Below is a small trained network, with its code and all its weights. Each question gives an input and a target symbol and asks what happens when units are switched off, that is, made to give their printed mean instead of their output.

import numpy as np


def w(rows, s, z=0):
    codes = np.array(rows[::2]) - 128.0
    scale = np.full(codes.shape[1], s)
    scale[-1] = z or s
    return codes * scale


def f(y):
    return y / 2 * (1 + np.tanh(0.7978845608 * (y + 0.044715 * y**3)))


def softmax(a):
    e = np.exp(a - a.max(-1, keepdims=True))
    return e / e.sum(-1, keepdims=True)


def log_softmax(a):
    a = a - a.max(-1, keepdims=True)
    return a - np.log(np.exp(a).sum(-1, keepdims=True))


def net(x, mask):
    ids = ['βδζηθλμξπφψ'.index(c) for c in x.split()]
    T = len(ids)
    res = E[ids] + P[:T]
    u = 0
    for l in range(2):
        q, k, v = (res @ M[l].T for M in (Q, K, V))
        z = softmax(np.where(np.tri(T) > 0, q @ k.T / 2**0.5, -1e9)) @ v
        res = res + np.where(mask[u], z, O[l][:, -1]) @ O[l][:, :-1]
        u += 1
        y = f(res @ A[l][:, :-1].T + A[l][:, -1])
        res = res + np.where(mask[u : u + 12], y, B[l][:, -1]) @ B[l][:, :-1]
        u += 12
    return log_softmax(res[-1] @ U[:, :-1].T + U[:, -1])


Q, K, V, O, A, B = {}, {}, {}, {}, {}, {}
E = w([
[59,110,92,151,157,205,35,137,89,143],'β',
[80,149,134,77,161,102,107,97,86,171],'δ',
[91,118,126,77,151,158,111,72,149,190],'ζ',
[62,123,119,119,108,121,80,110,75,140],'η',
[44,92,111,55,155,124,67,154,132,119],'θ',
[134,150,142,197,162,250,123,65,82,211],'λ',
[115,17,52,85,136,226,89,243,86,184],'μ',
[75,132,127,146,189,163,236,125,192,123],'ξ',
[102,133,141,120,115,92,121,141,11,167],'π',
[34,97,116,186,86,158,37,81,103,98],'φ',
[132,90,120,153,63,156,188,91,86,208],'ψ',
],0.02)
P = w([
[63,175,73,147,116,110,106,142,162,219],'0',
[70,151,126,88,68,121,76,68,107,126],'1',
[61,192,95,59,107,195,158,98,106,95],'2',
[84,175,145,165,127,142,75,159,171,210],'3',
[175,232,74,188,105,84,79,161,139,99],'4',
[92,126,116,30,136,170,151,57,68,63],'5',
[66,129,211,159,135,131,78,155,175,216],'6',
[197,180,97,188,147,62,60,146,140,135],'7',
[144,69,113,36,148,113,156,49,60,55],'8',
[133,105,143,132,184,75,141,138,76,180],'9',
[149,132,188,200,169,81,69,170,169,192],'10',
[217,136,151,202,175,56,95,120,133,74],'11',
[152,10,119,60,219,68,153,59,66,101],'12',
[106,128,180,137,210,95,108,162,85,218],'13',
],0.013)
Q[0] = w([
[126,197,54,237,196,136,75,228,181,253],'L0H1',
[254,214,96,155,80,80,123,174,207,35],'L0H1',
],0.012)
K[0] = w([
[194,96,44,69,159,160,164,35,51,4],'L0H1',
[27,207,75,43,95,217,179,112,72,125],'L0H1',
],0.011)
V[0] = w([
[156,164,181,56,228,159,55,108,186,170],'L0H1',
[96,125,103,91,159,134,82,88,255,64],'L0H1',
],0.0095)
O[0] = w([
[86,168,222,178,52,188,147,171,140,97,226],'L0H1',
[40,8,91,193,107,98,202,149,87,149,2],'L0H1',
],0.014,0.0036)
A[0] = w([
[162,118,121,136,152,151,107,143,87,85,116],'L0N1',
[95,107,116,164,122,118,53,79,152,67,38],'L0N2',
[86,64,191,28,181,166,104,121,41,191,255],'L0N3',
[106,147,123,68,98,113,65,206,136,115,162],'L0N4',
[88,137,114,124,237,141,196,178,218,65,122],'L0N5',
[131,126,136,76,94,87,203,96,182,94,80],'L0N6',
[119,78,72,68,100,114,130,78,100,158,122],'L0N7',
[186,85,92,153,103,210,59,156,32,151,188],'L0N8',
[115,183,192,198,177,142,155,123,146,92,175],'L0N9',
[123,161,131,150,109,2,83,177,156,45,38],'L0N10',
[176,85,94,199,203,186,168,132,116,98,89],'L0N11',
[126,117,133,68,63,109,165,64,92,57,72],'L0N12',
],0.0084,0.0078)
B[0] = w([
[99,79,157,79,123,139,55,144,102,83,139],'L0N1',
[220,131,147,135,105,99,194,158,76,139,136],'L0N2',
[140,162,97,252,107,110,60,151,109,2,253],'L0N3',
[160,152,154,111,167,185,125,47,105,237,179],'L0N4',
[136,181,182,111,191,81,106,4,63,142,139],'L0N5',
[93,150,181,97,237,118,119,196,91,195,127],'L0N6',
[96,114,157,183,199,122,95,26,126,77,151],'L0N7',
[106,143,125,109,251,144,40,93,174,104,198],'L0N8',
[137,136,138,45,196,144,113,108,57,239,177],'L0N9',
[115,152,120,178,108,115,157,159,56,233,131],'L0N10',
[107,237,232,113,202,217,93,125,131,123,135],'L0N11',
[161,142,78,116,192,62,58,66,130,89,138],'L0N12',
],0.0067,0.02)
Q[1] = w([
[163,154,78,124,1,39,144,162,132,196],'L1H1',
[143,126,180,93,42,137,136,82,103,32],'L1H1',
],0.0088)
K[1] = w([
[20,205,28,87,97,181,125,86,111,111],'L1H1',
[19,181,129,162,131,33,45,148,254,232],'L1H1',
],0.0055)
V[1] = w([
[69,195,176,99,179,1,89,221,72,113],'L1H1',
[151,185,150,169,125,101,246,56,213,118],'L1H1',
],0.0069)
O[1] = w([
[78,164,36,61,77,158,216,123,130,248,215],'L1H1',
[167,55,122,135,83,140,133,57,58,213,7],'L1H1',
],0.012,0.013)
A[1] = w([
[124,91,2,110,169,89,127,80,100,93,225],'L1N1',
[166,120,128,81,203,118,143,120,144,111,100],'L1N2',
[164,159,96,123,182,129,69,119,92,172,174],'L1N3',
[183,111,217,150,167,150,182,86,138,154,36],'L1N4',
[128,92,56,101,199,99,136,70,114,112,8],'L1N5',
[89,28,21,190,90,84,145,167,130,71,3],'L1N6',
[92,58,122,170,82,202,143,187,78,127,92],'L1N7',
[155,92,40,140,121,123,124,174,140,98,81],'L1N8',
[176,170,94,140,146,169,111,108,136,113,100],'L1N9',
[97,79,58,128,119,129,82,162,108,93,178],'L1N10',
[212,147,128,30,131,187,86,129,120,146,69],'L1N11',
[203,135,104,137,131,114,59,85,98,121,89],'L1N12',
],0.01,0.0071)
B[1] = w([
[131,141,139,122,147,70,85,55,127,164,189],'L1N1',
[57,83,130,115,55,185,112,79,67,101,172],'L1N2',
[131,99,150,114,99,130,165,120,123,69,254],'L1N3',
[165,109,98,112,100,112,103,128,109,40,136],'L1N4',
[121,165,151,179,131,183,148,252,117,67,161],'L1N5',
[153,121,128,94,135,187,181,186,64,125,163],'L1N6',
[144,120,192,72,120,88,163,154,154,115,162],'L1N7',
[136,158,197,95,129,139,122,116,68,159,138],'L1N8',
[134,108,165,79,144,135,95,130,171,136,213],'L1N9',
[122,149,94,128,127,87,140,117,143,164,179],'L1N10',
[77,166,152,175,131,126,197,106,146,113,220],'L1N11',
[123,123,111,109,88,178,173,108,137,99,188],'L1N12',
],0.012,0.03)
U = w([
[91,175,36,255,69,122,125,123,136,117,131],'β',
[130,198,86,168,17,214,27,119,57,188,167],'δ',
[79,131,167,190,68,76,81,109,110,149,70],'ζ',
[123,127,88,152,121,64,90,55,133,142,254],'η',
[116,112,65,130,130,118,145,139,120,109,87],'θ',
[181,189,196,187,149,182,80,100,100,179,60],'λ',
[195,150,107,70,166,146,83,146,140,111,118],'μ',
[110,89,121,109,167,130,109,51,65,184,199],'ξ',
[111,150,55,118,165,150,150,81,138,156,49],'π',
[119,140,105,199,206,125,130,90,96,120,78],'φ',
[148,110,104,168,112,130,105,96,97,107,184],'ψ',
],0.0061,0.0062)

Each question gives the input, a string of symbols that net reads in full, and the target symbol t.
The units are the heads (2 rows each of Q, K, V and O) and the neurons (one row each of A and B). Each row of codes is followed by its name. A weight is (code - 128) times the scale printed after its matrix; where a second scale follows, it is the last column's (O, A, B and U).
mask holds one flag per unit, layer by layer, with each layer's heads first. A switched-off unit (its flag False) gives its mean, the last column of its rows in O or B, instead of its output. The means were averaged over made-up inputs and are rounded, as every weight is.
A unit's drop is (log p(t) with every unit on - log p(t) with that unit switched off) / (log p(t) with every unit on - log p(t) with every unit switched off).
The circuit of an input: a set's keep is (log p(t) with only the set's units on - log p(t) with every unit switched off) / (log p(t) with every unit on - log p(t) with every unit switched off). Starting from the 12 units with the biggest drops (on a tie, the unit counted first), units are removed one at a time, each time the one whose removal leaves the highest keep (on an exact tie, the one counted first), for as long as the keep stays at least 0.8.
units of the circuit, in order: the units of the circuit, biggest drop first
most important unit: the unit with the biggest drop
top k neurons: the k neurons with the biggest drops, biggest first
top k neurons in layer l: the k neurons of layer l with the biggest drops, biggest first
input φ ζ ζ, target φ: units of the circuit, in order	[L0H1, L1N5, L0N7, L1N1]
input π η θ μ π λ θ, target π: units of the circuit, in order	[L1N11, L0H1, L1N12]
input ζ θ ξ π ψ β β θ φ π ζ π ξ δ, target π: top neuron in layer 0	[L0N4]
input μ δ δ φ β θ η ζ, target θ: top 2 neurons in layer 1	[L1N6, L1N7]
input ψ μ μ φ δ δ ζ ζ μ μ δ η ψ, target δ: top 3 neurons	[L1N11, L1N3, L1N9]
input θ λ λ ζ ψ, target λ: units of the circuit, in order	[L0H1, L0N3, L1H1]
input ζ ζ ζ θ ξ η ζ μ π π, target μ: units of the circuit, in order	[L1N11, L1N2]
input η ζ μ ξ ξ ξ ξ ζ η η ψ π, target η: top 2 neurons in layer 0	[L0N4, L0N11]
input ζ λ β, target λ: units of the circuit, in order	[L0H1, L1H1, L1N2]
input β ζ μ φ, target ζ: top 2 neurons	[L1N7, L0N3]
input δ δ ξ β, target ξ: units of the circuit, in order	[L1H1, L0N8, L1N5]
input π π φ ζ λ π ψ δ δ η η φ ζ φ, target φ: top 2 neurons in layer 1	[L1N6, L1N5]
input π η π ξ θ ψ δ η, target ψ: units of the circuit, in order	[L0H1, L1N3, L1H1, L1N2]
input θ φ μ η μ η ζ φ φ, target ζ: units of the circuit, in order	[L0H1]
input π λ ξ μ η π λ λ ψ ξ β, target ψ: top 2 neurons	[L1N3, L1N5]
input π φ ζ μ, target φ: top 2 neurons in layer 0	[L0N7, L0N8]
input ξ δ φ π ξ θ π μ β, target π: top 3 neurons	[L1N11, L1N9, L0N4]
input η μ φ ζ ζ δ ζ, target ζ: top 2 neurons	[L1N7, L0N8]
input β λ η, target β: units of the circuit, in order	[L0H1, L1N9]
input π ξ η, target π: units of the circuit, in order	[L1N11, L0H1, L1H1]
input π η π, target π: most important unit	L1N11
input ξ β β δ π λ π π, target λ: top 2 neurons	[L0N10, L0N3]
input θ θ ζ ξ φ φ, target ξ: top 2 neurons	[L1N6, L1N1]
input β π ψ ζ ζ φ η μ ζ θ ζ ψ λ θ, target ψ: top 2 neurons in layer 1	[L1N3, L1N12]
input β η δ β θ π β π φ, target β: top 2 neurons in layer 1	[L1N9, L1N1]
